[[131 119 142 121 138 113 143 133 111 115 148 129 130 146]
 [138 149 102 147 101 128 107 105 134 123 125 111 111 117]
 [112 110 146 108 151 138 142 149 127 142 124 148 149 132]
 [109 114 141 113 146 140 138 146 132 141 120 147 147 128]
 [123 137 117 134 120 142 114 125 144 140 109 128 129 112]
 [137 150  99 147 100 130 107 105 136 125 123 112 111 117]
 [124 137 117 135 120 141 117 123 146 142 107 130 128 110]] ==> 128

[[132 125 131 113 114 144 132 115 151]
 [139 112 128 125 134 114 129 138 109]
 [148 108 131 116 129 120 132 133 115]
 [113 147 126 129 118 141 125 121 152]
 [135 117 130 132 141 119 132 140 110]
 [138 113 132 116 127 118 131 133 131]
 [134 120 127 131 143 114 126 137 110]
 [130 129 126 141 140 119 126 139 104]
 [113 141 125 128 117 146 126 120 144]
 [121 142 124 141 133 131 121 127 110]] ==> 127

[[133 130 129 131 138 124 140 106 140 122 139 115]
 [126 124 125 125 123 111 133 142 143 125 134 126]
 [112 151 132 136 152 128 134 124 134 126 130 112]
 [122 140 130 137 134 123 118 134 126 119 129 115]
 [120 117 127 141 141 130 127 136 133 116 123 136]
 [113 115 128 131 141 135 143 119 145 127 127 126]
 [132 137 113 115 108 136 127 132 121 139 130 114]] ==> 130

[[122 134 135 114 135 134 112 126 125 142 115 138 132 140 131]
 [145 131 124 146 115 119 118 130 133 131 124 131 120 114 132]
 [137 123 122 141 119 123 144 133 126 117 141 121 120 112 125]
 [127 125 137 113 138 134 122 140 113 128 120 137 114 114 138]
 [130 128 137 113 131 122 129 144 115 122 125 134 113 113 125]
 [129 128 138 113 133 125 124 143 114 126 121 137 113 114 129]
 [136 150 127 122 115 116 131 128 140 122 130 126 129 135 117]
 [132 123 121 143 119 123 148 128 132 116 145 118 128 120 121]] ==> 120

[[123 130 129 127 134 132 131 141 136 133 136 130 142 142]
 [130 132 126 133 136 129 126 127 120 123 133 132 105 133]
 [125 133 127 132 140 133 129 138 127 127 140 133 120 144]
 [128 139 127 125 138 126 135 129 132 127 147 128 117 134]
 [126 136 130 120 130 123 138 128 141 133 144 123 137 128]
 [126 119 130 128 119 130 124 131 131 132 115 127 148 125]
 [124 134 129 130 139 130 130 138 132 130 144 132 126 144]] ==> 126

[[141 125 136 122 109 107 110 140 132 115]
 [133 125 131 128 117 117 119 136 130 121]
 [128 126 130 125 130 130 124 130 124 130]
 [135 133 128 119 100 137 141 133 132 119]
 [138 118 128 132 107 139 144 128 128 115]
 [145 129 130 125 103 104 115 124 143 108]
 [124 130 131 118 138 130 119 134 134 142]] ==> 134
---
[[137 149 147 137]
 [ 99 125 135 116]
 [127 149 150 133]] Answer: 116

[106 119 127 128 142 102] Answer: 106

[[117 124 128 115 114 128 150]
 [119 124 139 132 126 138 152]] Answer: 115

[131 151 112 145 135 124 127] Answer: 124

[128 135 105 138 145 126 132] Answer: 126

[[124 145 134 146]
 [107 121 142 122]
 [123 143 137 145]] Answer: 121

[117 135 123 106 115] Answer: 115

[[104 147 138 120 103 122 130]
 [133 133 139 144 122 144 144]
 [109 141 134 117 107 120 123]] Answer: 104
---
[[141 127 116 117 146 140]
 [137 136 123 110 133 138]
 [141 127 120 127 145 127]
 [122 136 113 122 132 136]
 [142 125 119 124 147 133]
 [138 126 109 127 146 129]
 [140 131 119 110 140 141]
 [141 126 118 120 147 138]
 [128 140 118 116 131 128]
 [135 138 111 107 135 137]] => 117

[[127 129 129 126 127 125 131 127 128 126 128]
 [124 110 113 119 123 147 125 113 115 134 146]
 [119 124 124 107 114 122 144 108 121 121 143]
 [116 127 127 102 111 116 150 104 122 118 144]
 [119 123 123 107 114 124 143 107 120 122 144]
 [137 145 143 148 141 116 121 153 143 128 104]
 [141 135 134 156 147 134 108 156 138 136 107]
 [121 132 131 113 118 114 144 116 127 119 134]
 [120 119 120 111 117 131 137 109 119 126 144]
 [136 131 131 146 140 134 114 146 134 134 116]
 [129 126 127 131 130 132 124 130 127 131 127]] => 128

[[130 127 126 130 132 132 127 129 135 126]
 [128 127 120 128 126 128 121 134 135 135]
 [132 127 132 128 130 130 136 121 127 123]
 [132 124 111 130 129 131 117 137 148 139]
 [139 120 109 130 129 133 124 131 152 138]] => 129

[[142 115 110 131 130 122 130 136 116 157 129]
 [128 129 129 128 128 128 128 128 127 128 130]
 [127 120 119 130 126 143 131 139 119 140 106]
 [128 129 127 128 127 128 127 128 129 129 128]
 [141 117 112 133 135 123 117 134 119 120 122]
 [139 135 123 154 157 138  98 153 114 136 111]
 [127 119 119 129 126 143 131 138 120 140 106]
 [135 112 117 125 149 130 127 122 108 129 119]
 [105 137 106 144 122 133 111 107 128 137 125]] => 116

[[129 125 126 124 128 126]
 [143 108 118 115 137 112]
 [151 107 124 137 148 111]
 [108 146 132 119 109 143]
 [115 146 137 140 120 142]
 [138 114 121 119 135 116]
 [142 117 127 139 142 119]
 [116 140 131 125 117 138]
 [135 124 128 135 136 124]
 [128 134 135 145 132 133]] => 124

[[139 133 134 139 140 141 136 145 122 129 147 143 136 146 128 152]
 [132 146 131 134 120 146 107 140 124 128 138 149 122 140 125 128]
 [120 119 125 125 123 109 136 110 144 136 110 108 124 112 135 109]
 [125 108 128 128 131 104 140 118 140 134 119 108 124 118 132 120]
 [132 132 132 138 117 135 108 132 126 135 131 141 119 136 129 120]] => 146

[[133 112 135 120 148 114 127 133 124]
 [137 118 139 119 145 113 127 129 116]
 [133 142 126 138 123 138 130 124 127]
 [124 138 129 140 119 136 131 118 127]
 [132 143 127 139 123 137 127 126 126]
 [139 117 139 117 142 113 127 128 115]
 [154 129 131 140 134 119 125 135 145]
 [153 129 131 137 133 119 127 136 144]
 [152 136 122 143 144 140 119 133 147]
 [125 142 122 131 128 126 124 126 129]
 [135 115 139 116 148 114 127 133 120]
 [138 120 136 119 142 112 127 131 116]] => 127

[[128 127 129 125 114 139 128 126 130 127]
 [107 118 150 118 134 107 120 119 115 111]
 [133 134 135 139 117 143 139 132 135 136]
 [127 130 137 118 116 128 131 127 112 111]
 [122 127 140 124 114 130 129 124 123 119]
 [145 137 111 119 134 134 133 137 115 120]
 [127 132 141 127 114 132 135 129 119 119]
 [123 125 130 118 141 116 123 127 115 116]
 [115 124 148 124 116 124 127 121 122 117]
 [128 129 131 122 112 136 130 126 123 120]
 [129 124 115 126 147 127 121 129 133 135]
 [147 140 117 125 125 140 139 138 116 122]] => 126
---
[[123 131 110 135 134 135 114]
 [123 127 125 132 132 130 111]
 [ 99 134 103 136 135 140 101]] → 123

[[123 118 127 108 108 135]
 [124 126 123 129 128 120]
 [123 117 129 109 106 135]] → 123

[[ 99 141 104 145]
 [116 136 100 141]
 [152 115 157 114]] → 99

[[149 129 114 124]
 [147 130 126 125]
 [107 138 124 130]] → 149

[[106 126 104 111 113]
 [102 131  99 108 111]
 [107 140  98 116 116]] → 106

[[145 119 118 110]
 [144 119 128 106]
 [133 106 138 127]] → 145

[[123 132 127 132 108 126]
 [123 132 128 136 111 126]
 [123 132 128 132 106 123]] → 123

[[111 113 144 123 119 112]
 [120 118 139 124 127 121]
 [130 115 135 153 110 114]] → 111
---
[123 145 139 118 115 150] → 145

[[129 113 135 151 109 118]
 [131 113 134 151 111 118]
 [113 111 146 128 118 113]] → 111

[110 103 104 106 102 105] → 103

[[153 129 100 120 143 114]
 [141 124 121 142 136 150]] → 124

[124 152 112 137 134 143] → 152

[[133 126 104 123 114 127]
 [102 114 117 131 122 115]] → 114

[137 117 109 120 100 110] → 117
---
133	131	106	142 Answer: 106

137	120	105	128	134	122	109
139	119	104	140	139	121	106
117	134	146	132	122	132	137
Answer: 122

138	116	129	100	137	131	125 Answer: 131

140	136	124	129	104	132	130 Answer: 132

158	120	135	115	150	122 Answer: 150

147	98	135	116	126 Answer: 116

132	127	122	110	98
149	130	148	114	108
109	138	124	110	106
Answer: 110

143	123	111	125	123	121	125
138	123	100	120	124	126	126
141	124	113	123	122	121	125
Answer: 121

124	122	123	147	147	104	142
118	124	131	124	125	140	120
Answer: 104

123	132	111	98 Answer: 111
---
Q: [144, 133, 137, 142, 102, 139]
A: 144
Q: [132, 131, 122, 150, 126, 131]
A: 132
Q: [130, 139, 135, 157, 125, 128]
A: 130
Q: [114, 119, 130, 102, 123, 127, 115]
A: 114
Q: [126, 116, 104, 116]
A: 126
Q: [99, 142, 138, 132, 115]
A: 99
Q: [137, 146, 128, 133, 127, 153, 141]
A: 137
Q: [150, 141, 126, 122]
A: 150
Q: [120, 112, 116, 119, 150]
A: 120
Q: [125, 134, 157, 143, 128, 147, 156]
A: 125
---
[[150 133 106 142]
 [ 98 136 118 125]
 [133 131 146 123]] result: 133

[[125 125 135 126 136 126 125]
 [128 128 126 142 126 148 128]
 [132 132 128 156 128 158 132]] result: 125

[[142 135 137 151]
 [135 140 140 134]
 [137 135 140 141]] result: 135

[[151 113 107 121 116 115]
 [107 154 151 151 150 148]
 [144 123 112 141 149 149]] result: 113

[[155 129 149 116]
 [150 137 150 121]
 [106 117 104 135]] result: 129

[[130 143 119 123 103]
 [134 142 127 141 135]
 [149 147 144 134 144]] result: 143

[[124 128 105 113]
 [120 133 134 145]
 [129 139 140 139]] result: 128
---
[121 144 132 105 127 115]: 127
[152 126 154 127 127 127]: 127
[140 110 132 123 153 149]: 153
[132 128 127 127 126  98]: 126
[149 130 116 135 121 131]: 121
[118 140 132 123 156 143]: 156
